Below is a small trained network, with its code and all its weights. Each question gives an input and a target symbol and asks what happens when units are switched off, that is, made to give their printed mean instead of their output.

import numpy as np


def w(rows, s, z=0):
    codes = np.array(rows[::2]) - 128.0
    scale = np.full(codes.shape[1], s)
    scale[-1] = z or s
    return codes * scale


def softmax(a):
    e = np.exp(a - a.max(-1, keepdims=True))
    return e / e.sum(-1, keepdims=True)


def log_softmax(a):
    a = a - a.max(-1, keepdims=True)
    return a - np.log(np.exp(a).sum(-1, keepdims=True))


def net(x, mask):
    ids = ['αβγεζηθλμξσφψω'.index(c) for c in x.split()]
    T = len(ids)
    res = E[ids] + P[:T]
    u = 0
    for l in range(2):
        r = res
        for j in range(3):
            rows = slice(4 * j, 4 * j + 4)
            q, k, v = (r @ M[l][rows].T for M in (Q, K, V))
            z = softmax(np.where(np.tri(T) > 0, q @ k.T / 4**0.5, -1e9)) @ v
            o = O[l][rows]
            res = res + np.where(mask[u + j], z, o[:, -1]) @ o[:, :-1]
        u += 3
    return log_softmax(res[-1] @ U[:, :-1].T + U[:, -1])


Q, K, V, O = {}, {}, {}, {}
E = w([
[11,143,195,54,217],'α',
[102,242,152,207,176],'β',
[124,241,133,235,24],'γ',
[180,40,47,145,2],'ε',
[81,154,147,114,171],'ζ',
[192,144,103,198,154],'η',
[131,168,188,154,187],'θ',
[136,37,91,53,129],'λ',
[85,70,64,105,248],'μ',
[190,57,132,98,179],'ξ',
[115,176,187,124,95],'σ',
[176,37,69,89,143],'φ',
[146,136,129,133,124],'ψ',
[128,62,147,65,118],'ω',
],0.0073)
P = w([
[158,136,160,122,131],'0',
[79,108,56,200,155],'1',
[115,153,161,73,76],'2',
[127,58,210,174,112],'3',
[50,70,93,210,142],'4',
[99,131,177,90,65],'5',
[195,192,103,74,165],'6',
[76,175,5,128,157],'7',
[101,156,160,69,71],'8',
[178,123,150,154,205],'9',
],0.014)
Q[0] = w([
[131,146,122,188,180],'L0H0',
[156,176,85,31,108],'L0H0',
[96,33,203,157,96],'L0H0',
[162,173,110,144,174],'L0H0',
[126,91,249,121,56],'L0H1',
[182,178,103,52,58],'L0H1',
[174,231,82,25,163],'L0H1',
[114,105,199,78,51],'L0H1',
[181,117,163,120,99],'L0H2',
[84,123,127,157,138],'L0H2',
[201,122,183,109,83],'L0H2',
[194,131,168,111,105],'L0H2',
],0.011)
K[0] = w([
[183,140,202,66,95],'L0H0',
[141,203,10,92,184],'L0H0',
[59,47,165,208,106],'L0H0',
[186,174,130,38,98],'L0H0',
[20,110,142,157,42],'L0H1',
[135,169,34,94,68],'L0H1',
[129,221,37,69,181],'L0H1',
[47,117,124,119,47],'L0H1',
[179,170,170,52,114],'L0H2',
[125,130,72,153,148],'L0H2',
[179,196,192,40,106],'L0H2',
[159,178,202,38,93],'L0H2',
],0.011)
V[0] = w([
[165,146,167,73,91],'L0H0',
[121,153,156,129,6],'L0H0',
[152,111,158,134,76],'L0H0',
[211,126,173,94,129],'L0H0',
[177,143,64,225,92],'L0H1',
[60,234,172,163,180],'L0H1',
[168,84,133,117,251],'L0H1',
[68,84,80,73,96],'L0H1',
[205,174,150,103,117],'L0H2',
[171,122,172,58,109],'L0H2',
[152,137,163,47,134],'L0H2',
[79,78,84,177,161],'L0H2',
],0.011)
O[0] = w([
[145,67,102,84,99,96],'L0H0',
[146,146,87,61,86,68],'L0H0',
[178,128,103,95,116,130],'L0H0',
[179,54,113,137,97,153],'L0H0',
[137,248,84,239,97,93],'L0H1',
[52,110,163,107,19,165],'L0H1',
[113,69,216,185,188,177],'L0H1',
[102,165,95,45,235,4],'L0H1',
[166,139,170,102,157,74],'L0H2',
[174,135,150,109,106,92],'L0H2',
[191,137,159,130,99,85],'L0H2',
[91,136,100,146,121,156],'L0H2',
],0.011,0.0027)
Q[1] = w([
[184,52,104,214,64],'L1H0',
[151,220,80,109,124],'L1H0',
[172,92,192,105,117],'L1H0',
[118,126,188,118,120],'L1H0',
[172,119,87,161,117],'L1H1',
[157,199,107,1,89],'L1H1',
[152,102,70,79,175],'L1H1',
[113,151,90,122,117],'L1H1',
[119,92,169,247,211],'L1H2',
[171,91,50,101,96],'L1H2',
[149,164,213,68,71],'L1H2',
[96,211,72,66,140],'L1H2',
],0.0061)
K[1] = w([
[203,84,139,155,90],'L1H0',
[99,151,33,133,108],'L1H0',
[204,184,167,41,117],'L1H0',
[124,180,151,121,124],'L1H0',
[173,150,118,152,106],'L1H1',
[80,199,137,108,163],'L1H1',
[179,153,113,68,158],'L1H1',
[119,162,92,127,119],'L1H1',
[170,109,213,143,180],'L1H2',
[55,117,133,86,113],'L1H2',
[148,209,102,136,68],'L1H2',
[100,121,2,167,177],'L1H2',
],0.0071)
V[1] = w([
[130,53,118,118,197],'L1H0',
[232,176,198,41,158],'L1H0',
[160,176,183,86,92],'L1H0',
[83,165,49,173,140],'L1H0',
[201,133,96,116,33],'L1H1',
[163,185,215,101,162],'L1H1',
[63,140,192,16,134],'L1H1',
[149,228,186,161,80],'L1H1',
[141,155,182,120,53],'L1H2',
[180,83,210,79,128],'L1H2',
[57,124,169,176,165],'L1H2',
[1,77,93,141,119],'L1H2',
],0.0065)
O[1] = w([
[173,16,145,120,98,187],'L1H0',
[53,93,24,196,83,2],'L1H0',
[48,153,63,181,145,64],'L1H0',
[194,193,168,77,84,88],'L1H0',
[190,62,78,162,73,166],'L1H1',
[98,94,254,228,158,139],'L1H1',
[37,51,230,58,107,90],'L1H1',
[167,138,200,236,14,131],'L1H1',
[101,170,125,43,41,180],'L1H2',
[101,228,105,89,162,220],'L1H2',
[51,124,86,208,109,145],'L1H2',
[91,14,33,157,131,126],'L1H2',
],0.005,0.0059)
U = w([
[53,125,183,48,128,73],'α',
[167,12,83,34,106,167],'β',
[164,117,170,54,56,225],'γ',
[209,124,222,158,190,73],'ε',
[171,124,26,128,101,167],'ζ',
[176,151,54,143,162,236],'η',
[104,217,79,140,84,201],'θ',
[101,85,236,216,107,66],'λ',
[147,136,75,18,222,253],'μ',
[144,238,147,253,158,84],'ξ',
[26,164,111,221,55,2],'σ',
[176,144,110,124,226,117],'φ',
[99,151,120,218,213,42],'ψ',
[66,81,127,115,130,58],'ω',
],0.0058,0.004)

Each question gives the input, a string of symbols that net reads in full, and the target symbol t.
The units are the heads (4 rows each of Q, K, V and O). Each row of codes is followed by its name. A weight is (code - 128) times the scale printed after its matrix; where a second scale follows, it is the last column's (O and U).
mask holds one flag per head, layer by layer. A switched-off head (its flag False) gives its mean, the last column of its rows in O, instead of its output. The means were averaged over made-up inputs and are rounded, as every weight is.
A unit's drop is (log p(t) with every unit on - log p(t) with that unit switched off) / (log p(t) with every unit on - log p(t) with every unit switched off).
The circuit of an input: a set's keep is (log p(t) with only the set's units on - log p(t) with every unit switched off) / (log p(t) with every unit on - log p(t) with every unit switched off). Starting from all 6 units, units are removed one at a time, each time the one whose removal leaves the highest keep (on an exact tie, the one counted first), for as long as the keep stays at least 0.8.
units of the circuit, in order: the units of the circuit, biggest drop first
most important unit: the unit with the biggest drop
heads that matter: for each layer, one digit per head in row order, 1 if its drop is at least 0.15 and else 0, layers parted by /
input ω σ ξ ξ, target ε: most important unit	L0H1
input ω ξ ω σ, target γ: heads that matter	111 / 001
input μ μ σ ε θ, target η: heads that matter	110 / 111
input ω ζ θ θ θ, target σ: heads that matter	011 / 100
input ω σ γ λ α ε θ, target λ: heads that matter	110 / 100
input γ σ μ ε γ, target η: units of the circuit, in order	(L0H1 L0H0)
input γ ξ σ θ α, target σ: units of the circuit, in order	(L0H1 L0H2 L1H0)
input θ σ θ μ, target ψ: units of the circuit, in order	(L1H0 L0H1 L0H2)
input ψ α φ β σ σ ε, target ζ: heads that matter	111 / 101
input ω ζ γ θ ψ γ, target γ: units of the circuit, in order	(L0H2 L0H1 L1H0)
input μ ξ ξ σ α ζ θ φ ξ, target α: units of the circuit, in order	(L0H0 L0H1 L1H1)
input ε α λ ω, target β: units of the circuit, in order	(L0H0 L0H1)
input α β ζ, target α: units of the circuit, in order	(L0H1 L1H1)
input α η θ ω ξ, target μ: units of the circuit, in order	(L0H1 L1H1)
input θ θ γ θ φ ξ θ σ, target σ: heads that matter	111 / 000
input θ ξ θ γ β, target ζ: most important unit	L0H0
input ψ η γ ε, target ζ: units of the circuit, in order	(L0H0 L0H1 L1H1)
input β σ θ σ ω ε θ μ, target σ: units of the circuit, in order	(L0H1 L0H2)
input σ ψ μ, target μ: heads that matter	101 / 110
input λ μ ξ ω σ ξ, target μ: units of the circuit, in order	(L1H1 L0H1)
input σ λ η γ θ β ω ε φ, target ε: most important unit	L0H2
